Here is a tiny trained network, its code and every weight. The questions are about switching its units off for an input and a class, where a switched-off unit gives its printed mean instead of its output.

import numpy as np


def w(rows, s, z=0):
    codes = np.array(rows[::2]) - 128.0
    scale = np.full(codes.shape[1], s)
    scale[-1] = z or s
    return codes * scale


def f(y):
    return y / 2 * (1 + np.tanh(0.7978845608 * (y + 0.044715 * y**3)))


def log_softmax(a):
    a = a - a.max(-1, keepdims=True)
    return a - np.log(np.exp(a).sum(-1, keepdims=True))


def net(x, mask):
    res = np.array(x, float).reshape(1, 3) / 4 @ E
    y = f(res @ A[0][:, :-1].T + A[0][:, -1])
    res = res + np.where(mask, y, B[0][:, -1]) @ B[0][:, :-1]
    return log_softmax(res[-1] @ U[:, :-1].T + U[:, -1])


A, B = {}, {}
E = w([
[172,207,131,141,198,254,184,58],'x0',
[146,3,143,115,100,206,208,158],'x1',
[102,165,251,105,104,190,71,232],'x2',
],0.0082)
A[0] = w([
[109,177,146,125,140,47,101,140,255],'n0',
[184,204,153,144,184,229,158,67,79],'n1',
[170,153,89,165,130,222,70,154,12],'n2',
[159,81,69,173,124,42,131,5,65],'n3',
[166,207,163,85,183,52,48,115,65],'n4',
[102,171,183,133,139,147,120,158,67],'n5',
[95,95,128,189,119,64,151,138,72],'n6',
[110,176,204,118,58,194,60,114,61],'n7',
[90,86,128,128,125,43,121,211,21],'n8',
[158,67,146,120,99,148,196,146,149],'n9',
[136,246,97,96,152,91,94,123,70],'n10',
[89,37,177,106,101,172,192,159,45],'n11',
[87,105,157,150,89,81,130,162,28],'n12',
[122,74,121,118,208,196,179,184,20],'n13',
[143,131,79,112,184,120,171,84,20],'n14',
[92,117,198,130,106,163,52,239,161],'n15',
],0.011,0.0077)
B[0] = w([
[129,129,77,181,134,132,202,138,233],'n0',
[80,179,34,123,70,157,70,172,230],'n1',
[137,133,147,25,92,35,53,155,139],'n2',
[200,131,207,81,75,142,129,90,230],'n3',
[111,56,149,187,224,41,79,76,191],'n4',
[192,81,155,84,128,87,102,128,157],'n5',
[141,148,102,65,134,152,108,152,155],'n6',
[209,123,177,75,107,111,148,106,183],'n7',
[74,132,79,94,84,14,68,221,183],'n8',
[112,90,109,176,215,154,170,122,197],'n9',
[93,43,152,175,207,83,101,95,188],'n10',
[97,67,129,170,224,107,133,132,186],'n11',
[92,72,165,9,176,71,56,179,153],'n12',
[111,39,163,83,201,28,68,131,158],'n13',
[167,130,217,53,127,21,43,133,160],'n14',
[182,134,134,89,87,164,215,107,253],'n15',
],0.013,0.012)
U = w([
[95,83,183,195,229,130,132,113,17],'0',
[221,142,251,49,58,142,152,80,1],'1',
[53,163,57,83,46,95,79,213,113],'2',
[151,172,80,238,71,194,221,118,212],'3',
],0.013,0.007)

Each question gives the input, the list of numbers given to net, and the class t.
The units are the neurons (one row each of A and B). Each row of codes is followed by its name. A weight is (code - 128) times the scale printed after its matrix; where a second scale follows, it is the last column's (A, B and U).
mask holds one flag per neuron, in row order. A switched-off neuron (its flag False) gives its mean, the last column of its row in B, instead of its output. The means were averaged over made-up inputs and are rounded, as every weight is.
A unit's drop is (log p(t) with every unit on - log p(t) with that unit switched off) / (log p(t) with every unit on - log p(t) with every unit switched off).
The circuit of an input: a set's keep is (log p(t) with only the set's units on - log p(t) with every unit switched off) / (log p(t) with every unit on - log p(t) with every unit switched off). Starting from the 12 units with the biggest drops (on a tie, the unit counted first), units are removed one at a time, each time the one whose removal leaves the highest keep (on an exact tie, the one counted first), for as long as the keep stays at least 0.8.
circuit, biggest first: the units of the circuit, biggest drop first
top k neurons: the k neurons with the biggest drops, biggest first
drop of u: that unit's drop, to one decimal
input [-4,4,-5], class 1: top 2 neurons -> [n3, n1]
input [3,2,-4], class 1: top 4 neurons -> [n0, n14, n8, n3]
input [-4,0,5], class 1: circuit, biggest first -> [n15]
input [-2,-4,2], class 0: top 3 neurons -> [n4, n1, n10]
input [8,5,7], class 2: top 2 neurons -> [n1, n3]
input [5,6,6], class 0: top 4 neurons -> [n11, n3, n9, n13]
input [5,-7,6], class 0: top 2 neurons -> [n4, n10]
input [-7,7,-8], class 1: top 4 neurons -> [n3, n1, n4, n10]
input [2,-3,0], class 3: top 2 neurons -> [n13, n11]
input [0,-2,3], class 3: circuit, biggest first -> [n14, n12, n13]
input [2,0,3], class 3: top 3 neurons -> [n3, n14, n12]
input [0,3,-1], class 3: top 4 neurons -> [n4, n10, n12, n14]
input [-1,7,6], class 0: top 3 neurons -> [n11, n9, n3]
input [0,5,4], class 0: circuit, biggest first -> [n11]
input [4,-2,0], class 2: top 3 neurons -> [n15, n1, n9]
input [5,-6,4], class 0: drop of n10 -> 2.9
input [-1,5,5], class 0: drop of n14 -> 0.1
input [5,-2,4], class 2: drop of n3 -> 0.7
